Each row has a class, written as a number after it.
[-35  10  16  22  -1  26 -29  -6 -24 -35  28   2 -11   0   2  39   3  -2
 -40 -72  25   5 -31  -2  24  13   0  66 101  40  50  -6  -9 -12  13  63
   1  42]	0
[-15 -12  73  23  -6  10 -44  20  39  -5  15 -14  11 -14  -6  31  16  -7
 -31 -95   3 -24 -28  26 -12  12 -16  32  55  -7 -30 -18  37 -32  97  55
 -10  16]	2
[ -11  -17   62   25   21   17  -24    8   32    4    3  -24   11   18
  -11   34   15   -9  -37 -108   -5  -34  -17   28   -3   -8  -17   32
   66    1    8   -8   28  -25   79   69   11   31]	3
[-28 -11  72  23 -17  10 -33  25  37  -7   5 -12  14 -22  -4  31  28 -12
 -27 -88  -8 -20 -31  37 -19  16 -19  15  44 -12 -33 -15  38 -40  95  42
 -21   3]	4
[-34  21  10  12  -8  22 -33  -4 -30 -39  34   0 -30 -21  10  26   7  -6
 -63 -52  16   5 -40   3  18  12  13  64  69  39  40  -4   8  -9   3  44
 -14  36]	4
[-31  14  12   8  -2  16 -42  -2 -30 -34  34   3 -16  -4  12  27  -6   0
 -52 -53  33  -5 -33  -3  20   4  14  63  71  58  49  -6   4   3  10  51
   0  40]	7
[-21 -10  57  17  -7  17 -32  25  42   1  11  -8   7 -10  -5  41  13   0
 -27 -93  -7 -31 -32  28 -17   9 -15  22  59   0 -16 -15  33 -35  97  61
  -6  14]	5
[-33   8  20  27 -12  34 -13  27 -19 -51  47  -7  12 -19  28  12  24 -10
 -62 -75  25  21 -49  -2 -15  42 -11  58  53  39  29 -12   5 -15  14  57
  16  19]	2
[-25   9  -3  18   5  36 -31  20 -19 -36  46   3 -19  -3  23  22  -8   1
 -61 -80  12   3 -55  -6  -6   7   0  62  74  60  55  -2  -2  -5   5  62
  12  38]	0
[-26  -4  71  19 -16  11 -38  24  33  -5  19 -14  26 -20  -8  27  32 -10
 -37 -90  -7 -27 -27  27  -9  18 -26  31  39  -4 -28 -11  39 -33 101  47
 -19  -1]	6
[-12 -16  66  28  -8  12 -34  28  37  -1  15 -18  25 -10  -2  31  18  -5
 -28 -93  -8 -25 -31  38 -16  17 -27  30  43   2 -29 -12  37 -36  96  47
 -14  15]	3
[-17   3  15  21  -2  39 -21  25 -14 -49  51   8  -7   1  28  14  -6   1
 -70 -70  19   4 -52  -5  -9  26   3  67  51  42  42  -4   1 -15   4  65
  29  37]	2
[-19   7   7  23  -1  44 -30  21 -10 -36  52   2   7  -8  23  16   7   5
 -72 -57  20   0 -60  -5  -7  21  -6  67  68  49  42  -3  -2  -9  26  67
  21  38]	6
[ -13  -16   49   27   25   16  -28    3   22    3   10  -20    8   23
   -7   36    5   -7  -37 -113    4  -32  -13   36    3   -8  -16   35
   65   -6   18   -6   26  -20   67   71   24   35]	3
[ -30  -11   61   14   10   19  -18   13   36    4   -2  -21    4    2
  -17   32   29  -17  -42 -107   -3  -26  -24   18  -10   -3  -20   15
   70   -7    8   -9   38  -30   77   74    6   15]	5
[ -26  -11   65   25   13   14  -21    7   21    0    1  -39   11    7
   -5   29   29  -10  -40 -112    5  -24  -14   21    1  -11  -18   23
   64  -15   11  -12   16  -15   80   71    7   16]	6
[-35  16   8  -2   1  19 -36   2 -16 -33  32   8 -31  -8   9  32  -5  -8
 -62 -64  19  -5 -41 -14  14  -2  16  59  78  56  51  -7  -3  -8   4  61
   7  35]	5
[ -25  -15   67   23    7   12  -23   13   28    0    6  -31   17   -1
  -12   30   20   -8  -34 -112   -3  -17  -22   22   -5   -1  -19   24
   65   -8    1  -10   36  -21   84   72    4   18]	8
[-17  -7  54  21  -7   9 -46  24  31  -2  23  -1   2  -8  -9  39   2   8
 -29 -92  -9 -29 -36  30  -9   0 -11  38  54  13 -20 -12  36 -27 107  61
 -11  16]	8
[-28  10   7  10  -5   3 -37   1 -32 -24  22   0 -26  -8  10  22 -11   0
 -48 -56  33 -13 -44 -10  24  -3  14  46  68  62  48 -13 -13   3   2  52
  -5  63]	1
[-32  11  -4  13  -3  44 -22  30 -16 -39  54   7   2 -12  23  21   0  -7
 -74 -62  18   6 -62  -3 -20  23  -6  67  66  55  55  -3  12 -14   8  64
  23  27]	5
[-38  20  17  22 -19  43 -18  21 -16 -47  45  -8  14 -42  28   6  23  -9
 -75 -58  19  18 -54   2  -8  41 -19  49  47  35  35  -4  21 -12   7  47
  11  16]	6
[-14   4  -8  20   2  43 -36  25 -15 -31  55  -5  -6  -2  30  26   2   3
 -69 -65  19   7 -59  -7 -10  13  -4  67  79  65  47  -7  -5  -3  28  61
  19  42]	7
[-23   6  17  20   0  43 -25  23 -17 -43  48   3   1 -10  19  14   7  -4
 -69 -70  24   9 -54  -2 -11  24  -3  69  65  47  47  -7  11 -20   8  65
  25  36]	2
[-28  10   5  22 -14  37 -21  24 -24 -47  48  -7   2 -21  35  15  -1  -5
 -65 -65  16  12 -59   0  -6  32  -3  51  56  46  43  -4   9  -8   0  60
  17  37]	1
[-26 -10  63  21 -13   8 -33  32  28  -4  10 -18  27 -21  -5  24  30 -11
 -29 -96  -1 -22 -34  43 -18  22 -20  24  40  -8 -27 -16  42 -37  99  49
 -15   1]	4
[-30  14   0  15  -7  47 -31  20 -19 -40  49   3   7 -19  27  20  11  -1
 -66 -58   8   4 -59   1 -18  29  -7  60  57  50  44  -7  23 -12   7  55
  19  31]	9
[-15  -4   5  23   2  38 -28  26 -10 -36  50   3   4  -7  27  11   3   0
 -72 -65  10   9 -62   3 -11  23  -5  63  58  60  46  -1   3 -17  -2  54
  17  35]	3
[-38  15  22  11  -2  28 -35  -5 -24 -29  43   1 -16 -17   4  30  12  -1
 -66 -52  23  -4 -35 -18  14   4   3  71  83  53  45 -10 -12  -4  23  45
  -4  40]	6
[-26 -20  72  17   7   2 -21  18  26  -2  -9 -41   9   8  -4  26  18 -18
 -38 -99   0 -21 -26  19  -3  -7 -11  11  64  -7   2  -7  28 -25  69  63
  -7   4]	7
[-26 -17  65  17  11   8 -29  10  39   3  -4 -26  13  13  -6  33  27 -11
 -38 -95 -15 -26 -20  16  -2  -8 -18  21  72  -5   8 -21  28 -23  80  63
  -1  19]	9
[-23  -7  66  21 -13  10 -37  25  30  -6  11 -19  22 -29  -8  29   9  -1
 -31 -85  -9 -16 -37  26 -18  14 -14  20  51   5 -16 -14  48 -35  93  55
 -16   1]	8
[-31 -14  72  21 -16  10 -39  25  39  -5  10 -17  35 -20  -1  33  36  -6
 -20 -90 -11 -20 -28  34 -16  22 -28  24  48 -10 -31 -22  46 -32  93  44
 -17   4]	9
[-26 -13  59  19  14  12 -38   7  30   1  -7 -25  17   7 -13  33  20  -9
 -29 -95  -2 -27 -23  21  -9  -9 -19  18  78  -3  14 -16  38 -25  79  70
   6  21]	9
[ -20  -12   65   23   15   13  -22   10   23   -3    6  -27   13    5
  -12   29   24  -19  -45 -107    8  -24  -16   21  -10    7  -16   25
   57  -17    1  -13   34  -26   78   72   13   17]	2
[-27  15  20  12  -1  27 -40  -8 -23 -33  41   4 -19 -11   5  29   1  -3
 -59 -59  34  -1 -31 -14  12   7  11  71  86  55  42 -18  -6  -6  21  54
   3  48]	2
[ -18  -10   66   20  -19   11  -44   24   36   -2    9  -21   17  -13
    4   45   26   -9  -17 -100   -8  -18  -19   29   -7    7  -24   24
   55    2  -30  -19   28  -32  103   41  -18    9]	7
[-21 -12  65  24  -7  13 -45  22  33   5  21  -7  16  -4  -4  35  26   0
 -24 -99  -9 -32 -27  29 -13   1 -21  29  52  -1 -22 -11  24 -32 103  55
 -11  15]	6
[-15 -11  58  13  -8   9 -57  14  36   4  20  -8   8 -15   1  47  12  -3
 -21 -91 -14 -31 -21  28 -11   5 -10  23  59   9 -27 -12  34 -32 100  42
 -19   8]	7
[-28  11  -6  12  -1  44 -25  22  -6 -39  54   3  -6 -17  25  22   3  -3
 -76 -64  19   8 -58  -6 -11  24  -3  66  71  51  43  -9   8  -2  20  64
  17  36]	5
[-35   9  21  13   2  26 -27  -4 -20 -28  26   3 -14 -10   1  34   2  -1
 -47 -64  32  -6 -34  -7  18   7   3  62  92  51  44 -13 -12  -4  12  52
  -2  47]	0
[-31  -4  66  20 -15   9 -35  28  31  -8  12 -16  20 -34  -7  26  15  -2
 -31 -91  -4 -17 -39  36 -16  16 -14  22  49   1 -23 -15  53 -32  94  53
 -19  -4]	8
[-15   2  -4  24  -4  35 -29  29 -10 -34  55  -1 -10  -5  29  15   0  12
 -64 -74   9  15 -66 -11  -4  12  -4  65  70  64  43  -7  -5  -3  21  70
  19  50]	8
[ -19  -17   62   25   17   12  -27    9   23    6    5  -32    8   10
  -11   37   13   -9  -35 -105   -2  -34  -25   22   -2   -9   -9   20
   77   -6   11   -9   28  -20   81   77    8   34]	1
[-18 -10  65  27 -11   5 -39  23  41  -3  17 -14  11 -20  -2  39  10   9
 -20 -91 -11 -19 -31  25 -10   8 -16  25  60   5 -27 -19  33 -25 108  52
 -16  14]	8
[ -26  -16   61   25    7   17  -14   13   18    1    6  -36   18   12
   -3   34   22  -16  -39 -113    0  -26  -21   28   -3    4  -17   21
   65  -15    6  -11   25  -22   78   75    8   26]	1
[-33   5   5  22   2  44 -25  14 -15 -42  48   4   1 -18  21  15  -2  -4
 -68 -69  21  14 -54  -1  -8  32  -8  57  75  43  50   0  12  -8   1  60
  16  32]	0
[-17  11  -1  18   7  40 -38  16 -17 -39  58  14 -22  -4  20  20  -6   2
 -74 -67  20   1 -57  -9 -13  13   6  71  74  61  47  -5   2 -12  13  65
  23  41]	2
[-45  19  19  11 -11  25 -23  -1 -22 -39  31   1 -18 -25   7  33   6  -7
 -55 -52  22   5 -34  -7   9  16   3  56  76  41  47  -7  11 -10   0  45
  -6  29]	5
[-36  11  13   9  -2  25 -33  -6 -30 -28  31  13 -21 -13   6  33   4  -5
 -56 -59  31  -5 -34   0  11   6  10  61  82  48  49 -13 -16 -14  11  46
  13  44]	4
[-34  13  11   7  -7  21 -28  -3 -13 -32  39  10 -22 -12  12  32  -3   1
 -54 -59  28  -8 -31 -15  15   9   7  67  80  56  45 -16 -12   4  14  46
   4  43]	5
[-28 -14  64  22 -11   9 -43  24  37  -1  17 -15  24  -8   2  37  26  -1
 -18 -93 -10 -20 -27  31 -11  14 -28  30  57  -3 -24 -22  39 -28  95  46
 -15  18]	9
[ -22   -9   66   21   10    8  -27   11   26    0   -3  -35    9    7
   -6   24   27  -16  -41 -112    1  -27  -18   23    2  -14  -20   18
   53  -12    7   -8   24  -18   75   72    7   15]	6
[-28   8   0  16  -8  41 -19  26  -9 -42  47   7   2 -10  26  23   7  -3
 -65 -73  21   6 -53   4  -6  29  -7  67  62  45  41  -8   3  -9  21  70
  26  33]	5
[-36  13  16   8  -5  33 -30  -7 -11 -28  32   7 -19 -15   7  33   2   3
 -51 -60  35  -6 -33  -4  11   3   5  60  86  51  44 -17  -3   2  18  54
   4  51]	5
[-23  -3  56  20  11  14 -21   9  19  -8   4 -25  10 -10 -17  28   6  -8
 -48 -92   2 -25 -28  23  -2   4 -11  23  55  -9  11  -5  50 -20  71  73
  11  14]	8
[ -11  -17   52   26   25   14  -21    7   24    4    7  -24   10   22
  -10   35   20  -11  -38 -112   -2  -33  -18   29   -3   -6  -21   36
   68    3    7   -5   24  -21   77   71   12   32]	3
[ -24  -13   55   20   18   10  -33   14   26    2    7  -31   13   13
   -6   35   24  -14  -36 -109    6  -24  -16   24   -7   -7  -16   18
   68    0    7  -12   32  -14   89   69    8   15]	7
[-25  11  12  21  -2  42 -24  22 -20 -44  50   0  -7  -8  21  15  13  -9
 -72 -74  25  14 -52  -6 -10  23  -9  71  62  49  40  -6  10 -11  13  64
  21  40]	2
[ -10  -16   59   27    0   14  -40   22   36    5   14  -13   22    0
   -1   38   19    0  -21 -104  -12  -30  -25   39  -17    6  -17   29
   52    9  -17  -17   25  -37   99   54   -7   17]	3
[-29  11   3  12  -9  38 -17  23 -10 -48  49  -3   2 -24  31  18   2  -5
 -70 -68  20   8 -52  -2  -6  33   0  64  57  44  40  -7   8  -4   7  60
  19  23]	5
[-25  -5  67  24 -21   9 -31  29  31 -11  18 -23  26 -34  -2  32  21  -3
 -28 -92  -8 -13 -33  29 -16  22 -21  27  45   3 -31 -18  41 -30  99  46
 -21  -5]	8
[-43  22  23   3 -20   5 -26   7 -25 -43  22 -10 -18 -40   6  18   5  -6
 -55 -63  26   8 -50 -11  20  17  12  49  68  54  26 -11   4  -8   3  46
 -13  17]	8
[-22   4  -2  24   5  38 -20  25 -14 -41  47   3  -1  -2  26  10   1   3
 -70 -66  18  10 -60   5  -5  29  -4  62  58  53  46  -2   8  -9   6  61
  17  47]	3
[  -4  -24   52   20   21    6  -25   10   39    6    1  -19   -4   25
   -5   29   18   -6  -42 -113  -10  -39  -20   24    7  -10   -4   24
   59  -14    6  -11   10  -22   75   73   19   32]	4
[ -28  -12   51   13   13   18  -20   14   35    1    1  -22    8    4
   -9   34   16  -16  -46 -100    4  -28  -30   25  -12   -2  -13   24
   75   -6    6  -13   31  -23   86   79    3   17]	5
[ -31   -6   55   16   17   10  -22   12   26    0    6  -25    2    5
  -18   35   18  -18  -39 -109    3  -30  -18   16  -12   -8  -19   24
   67   -4   12   -6   41  -16   81   73    9   14]	5
[-34  10  17   6   0  16 -30  10  -6 -39  27   4 -16  -3  10  28   1  -4
 -59 -65  17   2 -41  -8  19   6  14  62  79  48  48 -10  -2 -10  18  71
   6  32]	5
[ -30   -8   57   11    9    7  -17   17   28   -4    3  -29   11    2
  -12   29   24  -21  -40 -114   -1  -23  -15   18   -3    3  -21   20
   50   -8   11   -9   39  -21   68   69    8    9]	5
[ -21  -14   69   25  -13   15  -36   29   32   -1    8  -13   20   -9
   -4   37   23   -7  -23 -100  -10  -30  -34   36  -12    6  -17   19
   53    0  -19  -15   33  -38   96   60  -10   17]	1
[-37   1  74  22 -21   8 -31  22  34 -10  10 -22  28 -41  -4  22  38 -10
 -33 -83  -7 -18 -29  27 -17  29 -26  10  37 -11 -34 -15  48 -32  97  40
 -30 -11]	6
[ -21  -10   63   19    9   18  -13   10   34    3    5  -27    5    2
  -11   43   22  -14  -35 -109   -7  -31  -13   16   -5   -1  -24   24
   65  -13    6   -8   32  -25   72   63   14   19]	5
[ -19  -19   66   27   11   10  -11   15   30   -2   -9  -38   27    8
   -9   24   28  -16  -36 -105    0  -25  -24   29   -6   11  -18   17
   58  -13   -3  -12   27  -30   76   68    1   14]	3
[-31  12   4  19 -10  40 -20  23 -20 -41  50  -3  -3 -23  27  15  19  -4
 -69 -66  16  17 -55   6  -5  33  -5  63  58  44  36  -9   6 -12  16  50
   9  35]	4
[-12 -19  60  19  -6  14 -46  27  38   3  19 -13  22 -10   1  37  10   1
 -28 -84  -6 -32 -35  30 -17  14 -11  26  58   4 -25 -12  34 -34 103  51
 -13   9]	7
[-20  -2  63  23  -8  11 -45  24  33   1  18 -14  18 -21  -8  32  25  -2
 -31 -91  -6 -34 -31  27 -15   7 -22  23  47   0 -19 -13  38 -31  96  48
 -12   2]	6
